Each row has a class, written after it.
[  45  -89 -680 -317  100 -495  263  304  -54 -140  126  -34   -8  -70
    9    7 -308 -158  146 -268  206 -270   98   43   21 -109  -62 -122
  249 -175  229 -465 -238   12   10 -182 -125 -170  253 -199  194] : q_80
[ 119 -129   36  259  333 -219  165 -402   49  -55  123 -106  -19  289
  258 -464 -268  -37  140  292 -295  -99 -142  408   18  434   -2 -341
   97 -347   80  146 -244  451 -323 -370 -342  -18  317   -2 -182] : q_643
[-116 -370  699  -14  148  137 -550  194 -200  -73  196   -4   70  107
  122  239   76 -212   48  153  177  348 -328  -82   81 -129 -135  534
   78   -9 -401 -250  165  152   45  227   61  194  223  -22 -158] : q_348
[ 364  -79 -287  -29   36  301   73   59  187 -464  -69 -304  -66  146
  157   76  364  380 -363 -198 -381  -20  167 -361   52  292  179  210
 -424 -264  113  106  366  239  100   47   29  -14  214  136 -186] : q_552
[ 327 -530   63  525  272  -95 -176 -540  -94 -228   46 -463 -165  -51
   33 -400  -70 -282  -39  -54 -275 -494 -281  -10 -166  -48  190    1
  -58 -142   76  671  177  402 -141  -73   64  -90  -89   36  308] : q_348
[ 234  233   96   60   87  292 -490 -104 -131  475  268 -117  414   89
 -470 -247 -340 -308  -74   92 -294 -279 -238  533  -42  130   66   15
   21 -218  117 -547 -105 -352 -284   96  455  128 -244  -54  -20] : q_225
[-205  -29  173 -239  114 -178 -227   45 -148  269  170 -147 -147  223
    4  124   -4   -2  -60  150  -17 -105  -29   21 -127  -34  273 -251
  242  303  112 -387  -30 -299  300  -21  275  -15 -277   75  121] : q_643
[  46 -379  236 -270  224  107 -137  442  130 -293 -101  135 -454  405
  195  330  -67   35 -298  -41   45   77  245 -301   13  161  252 -318
 -280  -56  396  255  -50 -156  -73  -91  217  -66  372   28  190] : q_24
[ 314  -37 -125  176  351  706 -201 -146   53 -280  -78 -301   62 -329
  143  115  487  -65   71   -5 -111  328  266    3   36  -47  134  316
  -57  -58   -9 -727   -2  566   95  181 -268 -288  356  142 -178] : q_805
[   0   78 -187 -239   55  321   62   72 -172  117  237 -129   -5   37
   42 -104   98  -90  -64  -29   86 -170   21   69 -144 -385 -230  150
 -128  444  260 -211  -50  -71  206 -394  -89  -94 -736  -75  297] : q_24
[-292 -315  151  -83  322  136 -365  155 -316  297  265  -61  111  369
 -225 -239  -47 -431  230  435  105   14 -331  332  -23   60 -200   40
  175  209  279  113  283  376 -523 -115  106  -65   56 -155 -266] : q_446
[ 140  160   71   98 -470    3 -177  -85  -51  144   73 -271  -74 -122
  314   43   81  401 -143 -222  -87   41  -48   28   36 -230  344  130
  200  -21    8 -166 -143  -46  595  -95  104  365  -35  405  449] : q_552
[  60 -248   56  406 -459  114  187  228  -45 -163 -218  -47  -35 -455
  285   95   91  -71   78  -60 -228  113 -377  -46  -59  -70  304 -119
   34  -46  194 -266  -88  -31  387   10 -123 -387  335  548  209] : q_225
[ 102  -78 -438   50 -193  565  -17 -527  499  154  143 -149  125 -270
 -191 -396  358  578 -266 -235 -253 -133  123  352  185   20   72    1
 -180 -234 -182 -523 -199 -187  343  175   84  198 -190  448  178] : q_24
[  66 -272   84 -476 -634  -59  249  383  319  233  293   55 -163  454
  171 -156  139  385   61 -137  127 -205   51   12 -121    1 -215  -73
  178  606  -47  164  -13    3  311  -29  -80   -6 -527   19  133] : q_967
[ 135  160 -187  -35 -107 -115 -151   81  341  267  -79  109  540  -76
 -167   55 -168 -320  -94 -230 -578   25  -69 -165  -16  380  427  209
  117 -712 -221  371   64 -311  -32 -103  323  -15  300  307 -133] : q_17
[ -44 -437  227  447  250 -170 -365 -117 -278 -193   29 -205 -213  191
  -27 -658  -86 -478   34  -28 -146  165  163   98    8  445  136   52
   52   75  144 -353 -322   15 -298  331  400 -249  538  691  348] : q_80
[ 231   49  -93 -393 -250  546 -102   61  310  116   58  -30  174 -137
  -74 -186  181  441  141 -146  109  233 -193  375   65  202 -266   54
  113   43  146  490   64  200 -156  -38  -60  -15  116  156 -237] : q_805
[-115  165 -335 -129  -10  219   71 -319 -386  -94  245   22 -218 -416
  -46 -291  -41  583  -40 -390  289 -203  -79  196  456 -131  129  -12
  110  -42   33  -69 -103 -345 -171  296   98   86   62 -323 -171] : q_309
[-213 -354  293  -46  -72  -24 -133 -899   21 -187  159  -49 -270 -315
  244  -20 -166  361  -43 -134  378 -483  -40 -122   67   -5  102 -224
 -131  198 -151  227   29  111  -59   25  -68 -216 -150 -152  177] : q_333
[  88  -85  194  -81  368 -180  -54   96  -20  242   20  104  662 -147
 -253   53 -184  -35   97   15 -289  260   -5  248  -67  265  -68  102
 -112   81 -157 -226  -11   -8  -99 -158  168  -83  243   39   -1] : q_24
[-342 -193 -169  -36 -231   82 -360 -411 -465  -61  174 -149 -374 -186
   52 -453   88 -265    2  -83  163 -301 -210 -175 -144   24  131  131
  103  181    3  169  418  -18   16  477  172  -21 -550  269  -21] : q_446
[ -16 -113  -99 -134  -63  193 -456  669  336 -157  122  272  533  610
  -81  174  314  463  135  -36 -218  203   59  561  530 -360  -92  -93
  264   38  219   69 -145  364  349  -56 -379  260 -115 -121 -223] : q_805
[  18   71  103 -309 -132  105 -157  331  140   97   45 -374  -18  318
  -88 -283  158 -361 -290 -103 -163  247  179  -30   32 -110  108  -36
  168 -172  100 -442 -180 -208   72  -24  132  114  -62   62  336] : q_24
[ 480  206 -212  -35  124  -58 -102  -69  353  157   -1  -70  438   71
  353  133   31  -90 -145 -456 -412  -33  309  -99  150  -18   40  255
  -26  -40   29   70  -38 -259  275  -27  -23    7   92  116  -42] : q_24
[ 119 -362  323  120  188 -512   35  226  271 -187 -267  120  294  373
  -65  297 -299  288  261  207 -178   33   83  132  344  107   45 -205
   -7 -144    8 -121 -363 -193  157 -244  289   98  478 -173 -127] : q_967
[ 362 -290 -299  219  375  662 -315   21  410 -426  -53   48  348   12
  144  510  124  137 -244 -173 -189  -99  620  132  214   84  144  138
  -80 -498 -604  119   53   65   37   36  307  242  313 -427 -452] : q_333
[ 167  -97   17 -408  101  -29 -157 -458  162  -91  197  163  227 -153
 -117 -240  -47  -23 -153 -136 -146 -347 -108  439 -100  439 -108 -127
  133  145   44  329  110 -209  -53  199 -193  129 -315  107   70] : q_309
[  26 -177  316  130  -87  162 -419  -85  -88 -173  -58 -135 -192  281
  -44  583  -59 -652  125  388   42   -1   24  265  -13  537 -216  144
  -13 -466    9 -551  -24  598 -329 -209  108 -218  200  -96   97] : q_225
[ 274 -391  260 -145  479  583  -57  -13  184 -342  155 -188 -660  117
   92  223  549   47  -45  182 -108  283  345  258   74   95 -523  302
  -35  198    5 -201  198  329  121    2 -132   93 -207 -247   -1] : q_80
[ -92  176 -516   13 -213   85  214  470  389    6    7  -16  174  134
 -277  110  401 -230 -191  -34 -131  -14 -140  391  262  -59 -199 -121
  274  -75  127  128 -121  -14  147 -167 -187  -33 -236  -59 -220] : q_309
[-128 -168   97   99 -168  471 -326 -277 -372  153  349 -105   89 -161
    9 -181   74  199   14  -68   75 -496 -141  376  -30   20  -41  -31
  248   -1   50 -271   62 -249 -390  138   40 -111 -239  -72  -41] : q_17
[ 254 -141  -25  253  175  543  -10  251  542   42 -163  -79   54  454
  125  251  468  -84   22  159 -151 -178  209  103  -80   26 -246  110
  -20  523  250  481  161  674  226 -210  -81 -192 -435 -154  211] : q_348
[-329  -89  152   98  229   65 -266   15  131 -203  -63 -281 -151  417
  -74    8  324  309   -5  217 -156  298  -26 -103  131   13 -259   83
   47  394  501  209  233    2   46   41  188 -230 -211   99  162] : q_805
[-219 -441   -8 -190  355  175  105  165  452  218  -86 -111 -284   65
  -18 -255  120  403   10   50  198  529  440  -79  -68  460 -458  271
  240   88 -353 -206 -343  -91   -3   75  390  -40  261  299  315] : q_552
[-177 -368 -318  -18  253   55   76  174 -126 -282 -113   33  270 -220
 -203  -78  330  -19  324  184  200   84   47  451  258  -52 -260  140
   19   77    8  105   71  349 -111  -59 -175 -176  343   20 -411] : q_643
[  24  442   54  360 -306  317    1  112   51 -431 -147   32  375  -98
   82  136   16 -144  -84   17 -303  352 -280 -196   -9   25  293  187
 -224  174 -320   23  396  270  356  287   89  -74 -178 -101 -323] : q_333
[ 170  -49  223  -99  685   82 -204  -55   77   49  -78  156  115  416
   68  342 -433  395  192  453 -163  141  265   61   -1  -34  237 -292
 -320  -69 -109 -405 -158   57   80 -235  156 -125  166 -244   42] : q_643
[ 173  -16  139   64 -135  177   63 -591   16 -287 -169 -139   55 -374
  506 -472   88 -137 -268 -373   12  104   45    5  157  442 -133  282
 -125 -170 -272  633  197 -157  -16   94  274  469  526  245 -187] : q_333
[  73  255   35  -40 -141   95  186  -59  -57   67  -49 -256   53 -340
 -122  -93  108  383  -70 -328  -36  418 -141 -253  -27 -151  118  365
  164 -373 -557  131 -280   89  132   38 -211  345   20  143    2] : q_805
[-117 -367  262  -46  112  -74 -344  403 -154  237  384  124 -118  365
   87 -511  150  272  -66 -135  -75 -241  -20  195  149 -103 -314  -77
  206  339  394  517  221 -193 -207   78  146  221 -374 -199 -223] : q_225
[-114  292 -331 -435 -118 -237  -94  194   25  190  132  -75 -144  -86
  -34  157  -90   25 -400 -121   21 -102   41   84 -101   50  173    1
 -105 -274  237 -220   -9 -235  300   55   13  110 -217  293  438] : q_805
[ -75  167  -50  295   65  217   84 -390 -142 -195   40  -81  -95  115
  208  -41 -232 -531  157   91 -156  142 -336  -84  -20  242  470 -276
  246   10  -44   14  -27  478 -251   78 -373 -475  378   41 -196] : q_80
[ -99  -49 -373 -433  147 -632  466  -34  164 -116 -296 -133  266 -506
 -170 -374 -204  -61   62 -275  350 -107  158 -117  232  249  -47  243
 -101 -325 -176   86  -42  -20  -31   59  264   41  641 -215    5] : q_24
[ 204   69 -129   97  399  160  135 -297   86 -491   37  166 -339   56
  -47 -120  -63   71 -195    8 -179  404  490  132   61  254  127  -81
 -280  279   30  -69 -168   20  120   88  148 -149  323  130  418] : q_552
[ 296 -313    6 -357    9   73  -12  572  325 -171 -116  -18  294   67
 -302  157  174 -224  -69  220  -61  103  150  248 -262  103   51 -429
 -122  310  -94 -345   61   38  211   36   64 -447  -34   51  -35] : q_967
[ 382 -209 -362 -298  294 -414    0 -300  500  -51 -140  308  568   68
 -211  152 -148  158  410  135   13   21  273  327  209  160 -223   62
 -157 -143 -357  146  -22  293  -92  -61 -128 -243  687   53 -188] : q_309
[-306  -41  192 -240  418   28 -139 -163 -504   21  212 -257 -204 -210
  130 -346  -22 -761   68  352  277   59 -159  233 -106 -119   37  -37
  385  360  474 -620  201  -22 -288   87  -71  -84  284 -202  -17] : q_333
[ 244   25   97  243  342  402 -506  433  -82  -56  245 -377  401  500
  134  -78  217  225 -271  -28 -600  246   63  319  -63 -220  154  -77
  141  275  324  138  -88  -13  153 -187  -75  -32 -530  157  158] : q_348
[-253   45  -18  -96 -273   30   90   72 -226   42 -187  -64   89   51
  -93  340  -28  -49  233  361 -137  385   40  268  -40 -121  -92 -190
 -253  248 -172 -838  230  198  307   49 -114 -169 -330  119  116] : q_552
[ 178 -161  211 -397    0 -444 -316 -489   83  150   54  -21  235  -13
  -70 -250 -382   24  -16 -151  183 -338  142   43   55  315   14  149
 -193 -274  -90   55 -226 -309 -318  182   33  112  212  349   15] : q_967
[ 210  -67   80  361 -534  317  434  454  119  -48 -188  115    1 -361
 -213  -56 -127 -133  227 -538  258  103  147 -153  -13   75  -97  257
  206 -238 -723  266 -272  212 -421  288  253   38  294 -467 -157] : q_17
[ 403  -93 -228 -168  203 -167  210 -529  243 -149  -53 -149 -270 -326
  119  -69 -167 -679  -97  -69  122 -396  104 -152  -47  547  -45  146
 -194 -351   45 -293 -109    0  -91 -166  199 -356  404  -20   57] : q_967
[ -53 -131  -46   44  328 -104 -107 -264 -199 -158 -125 -129   -2   99
  -41  -11   29 -255  -75    7 -189 -114 -310  -99   12   26   82 -177
  172   35  -49  667  236 -167  -53  219 -112  -37 -139  -27 -324] : q_446
[ 248 -115  396 -266  345  259 -358 -127   12 -155  -31   17  614 -374
  246 -297  373 -289 -122  -71  -54  150   13  355  -14  -98   39   30
  101  340  550  206  207 -149  -12  -40 -320  508  516  361 -307] : q_24
[-163 -171  505  483  -81  221  -21  200  -57 -114   39 -162 -119  -38
  145  -23  303  784  -63  207    9  278 -403  173  -81  -58 -100 -222
  239  349  250 -234 -184   51   66  170 -290  -78   97  285   99] : q_225
[ 180   20 -115 -216  144  -28   42 -489  220 -207   88 -160   65  -79
  130  446    8  173 -144 -148   -2 -428  324   95  361 -204  252   49
 -200 -289   18 -101  -80 -474  178 -132   40  357  181 -202 -505] : q_17
[ 466  -65  -41 -159  165 -200 -327 -161   99 -435  -89   43  480  206
  223  262  -12   40  -77 -161 -361 -245  314  417   97  252  201 -231
  -62   92  211  418   58 -119  215   21 -178  129  182  316 -114] : q_80
[-386  -47  139 -368  688   78   -5   51  407  358 -294   -9 -256  228
 -213   73  478 -405 -272  524  140  322  374 -392  -39   -2  312   28
 -133  189  245 -477   61  361  255  -62  -13  -35  356  201  432] : q_967
[ 154 -144  488 -638  143 -319 -411  248 -243  -91  139 -184 -366  114
  178 -150  112 -512 -195  -60  180  -22  179   97   43  277 -270   90
   64  -57  539 -123   57 -295 -206 -126  157  127  242  136  137] : q_80
[ 173  214   48 -188  126    2  -22 -198  -79  -51 -199  -56  129   44
  313 -193  115  460   43  -27   -6  104  379  229  162  107  -13 -198
  -23   81 -180 -118 -216 -104  388 -110  142  263   30   56 -117] : q_805
[  77 -122 -309 -575  201  -38 -154   54  138  131 -174 -162  337  670
 -114    1 -157 -324  215  147    7  244   94   41    8   24 -196  -13
  -25 -157  126 -107  -32  331 -106 -301  -42  152  231  123   54] : q_446
[  44 -519  112   -3  523  113 -214  229 -395  183  -20  -17  201   69
  106    5 -342 -267   30   63   24  -19   80   56  -26 -111  282  -95
 -290   65  -84 -338 -264 -144    2 -191  290 -113  183  183  -68] : q_967
[-229 -164 -265 -219  -35  407  -64 -303   68    0  164  292   60  -86
 -169 -140  143   44  128 -288  -13  403  291   90  282   68 -184   46
  124  -53 -218 -259  -49 -130 -286   86   13  -27  265   33  -83] : q_24
[  28 -167  320 -138 -298  536  165  332   34   51  123  -71 -655  -48
  290 -371  189  187  127  -46   76  499   89 -161   11 -161 -174  147
  146 -133 -256  -47   43  126  -20  -27   60  235  -69 -218  -86] : q_643
[-434  -83  139 -101 -266 -318 -104  -67  -29  281  247   40 -757  163
    5  -68 -209  -57   24   64   47   49 -187 -333  -40 -216  -79 -171
  141   58  425 -207  -49 -352   47 -121  175 -118 -476   90  516] : q_446
[  48  -62  -68    1   43  282   20  162  114 -242 -166  158  148  265
  -16  348  223  255  -54  -59  -87 -110  149  107  334 -110   69 -289
   -2 -153  367 -196 -133   30  -31  -51 -262  362  273 -217 -228] : q_446
[  -1   29 -126 -611  175  328  120  291  -12  530  -78  -23 -264  293
 -169  -63  -81    1 -116  116  158   71  365   22 -345  167 -188  -69
 -239   86 -111  136  112  115  -55 -348  409  174 -311  -19  544] : q_80
[-430 -330 -123  180  383 -123 -157  112  233  218   73 -169  157  431
  -11 -151  115  256  -48  281 -108  -35 -268  -34   45 -254   18  -46
 -190  418  468 -176   52   84  261   62  -68 -121 -234  457   89] : q_348
[  39   70 -178 -276  -55  154  226   58  367  112 -272   83  442 -387
 -117  266  129  471  266 -110  -94  281   51    1  105    9 -280  563
  -52 -128 -176 -166  179  108  204  290 -282   69  174   75   94] : q_805
[ 326  236   58 -168   92  518 -377  200 -154  -86  -12  121  268  512
  204   23  288 -152 -273  146  -60  137  141  134 -288  258 -113  122
  157   98 -260  185  -39 -322  162 -135  266  414  -21  338  -28] : q_348
[ 396    2  142  168   16  314   -3  161  127  -95 -222  144 -121 -260
 -169   66  226  286  373   64  102  441  157  459  105  -49  -75 -308
  195  170 -394 -398 -250  540   98  452 -266 -169  164 -216 -337] : q_225
[ 189 -169 -196  319   85  -52 -138 -161 -147 -460  -93 -197  216  229
   21 -184 -298  117  -35 -204 -362  -19  117   14  139  111  153 -187
 -232 -217  -86  155 -206 -354   31 -137  545 -129  134  154    1] : q_805
[ 476 -238 -141  -20   98  289   35 -512  269 -389   94 -127  514 -438
   68  -73  -79  450  -65 -305 -355 -166  237  -38  -42   50  209  175
 -176 -275 -675  260  110 -164  124  -76  137   79  -26 -128 -204] : q_309
[-373 -443  151 -176  -16 -251 -103 -428 -322   90  134  -80  -51  165
  -45 -334 -183  204  323  224   16 -407 -202  149 -138  -50  -50 -171
  -80  371   81  412  411  213 -308  310 -379 -155 -621   52   29] : q_348
[  45 -290 -322 -290 -318  150  343  526  248   45  -36 -302 -523 -289
  307  174  274 -534 -263 -166   73   71  278 -100 -119  369  175   33
   81 -385  -23 -502   12  112  257 -205  365   65  308  145   -9] : q_309
[ 368 -397  225 -303  706  256  109  257 -132 -176 -370  139 -136  142
  225  -25   -9  146 -377   78  -63  168  220   36  -13  375  168 -261
 -680  -65   38  276   91  -23  -25  154   23  166  620  201  -44] : q_967
[ 110   99 -256 -263  -16 -145  150 -218  201  -50 -295 -146  241 -396
  -39  227   71 -189 -106 -180   70   54  107  -38  -72  185   37  168
  -13 -398 -395  301  190  126  228 -139  141  411  287   32  -68] : q_643
[  -3 -247  167 -140  -54  430  258 -130  -30 -360 -424  105  108  -45
  113  320  369   55   75  115    1   30  -48   18  219   -1   84   21
 -267  142 -117  401  259   52  200  -18 -124  473  262   50 -652] : q_333
[-102  292  226  -15  -17   -9  -65  536  -79  109  -62  174  229 -418
   36 -117 -193 -467  112  286  208   64 -284  218   35  -49  171  219
  216 -263  155 -107 -176   -5  106 -319   88  108  333   11   20] : q_80
[-247   68  358   66  -12 -157 -301  134 -286   93  252  -22 -394 -315
  136  324 -409  -91  305  209  108  184 -271   53   -9  -91  -57   89
  396 -114  113 -281  -54   12 -274   87 -328 -460 -356 -286  -64] : q_552
[  31  -30   66  212   43   66  167  -74   15 -261  -30  231 -303 -257
  164 -328 -268  351 -138 -185    1  474  -11   87  -67  304  120 -382
   50 -451 -284   83 -350  221 -181   61 -169  248  441   50  204] : q_24
[ 215 -308  306 -291  423   18  175   93  597  139 -140  282   20  361
   53 -310 -123  137  265  288  196  316  244 -137 -102    3 -256 -100
 -132   81   49  517 -163  430 -254 -383 -128  404  509  -68 -235] : q_446
[  30  392    7  179  734  182 -163 -468  -95  266   84 -212 -164  355
  186    7   47 -565 -422  181 -302 -349  165  -72    8  353  349  225
 -138  116  286  360  128 -348 -108   51  303 -139  -35   93 -144] : q_17
[ 242 -417  140  409  579 -144  285 -508  108 -393 -318  114  368  197
    5   21  -37  297  129   42 -240  394  416  183  257  278 -158   55
 -256  -80 -744  333 -326  -73    6  -58  206  506  887  185 -556] : q_225
[-169 -410 -375   -5  275  -38 -141  134 -105  -54   67  105  162 -377
  -12 -102  -78 -308   94  -23  114 -117  415  354  -64   32  120   56
   12  173 -174 -561 -109   44  330   63  283 -175   59  278  311] : q_80
[ 149  162   40  129  204  120  -97  -41  -96 -157 -101 -218   80  657
  -41  250  110 -584  -55  561 -379   52   20  167  -52  -36  133  153
 -144 -263    5   45 -113  173  159 -491  -71  189  -30  227  -69] : q_805
[-239   34 -437   -5  144   96 -388 -162  -34  422  268  181  367  389
  146 -170 -303 -151   -7 -169 -182 -344   27   51  201  -98   50  -20
  301 -471 -301 -135 -287 -394  -44 -155   61  198 -423  -46 -166] : q_348
[-336    2 -148  107  549   16   90   24   75  226 -117  -81 -143  308
   42 -101  334  -18  -52  433   95  202  186  153  -53 -283  265 -373
 -175  767   62 -307  -37  380  638  -38   72 -130 -208  250    5] : q_17
[-261   53 -248  -61  530  -86    3  245  214  160 -176 -163  221  604
  118   74  169  -26  -31  164 -103   74  354 -365  -58 -214  216 -135
  170  167  217 -479 -116   70  251 -193   32   35   49  -17   25] : q_17
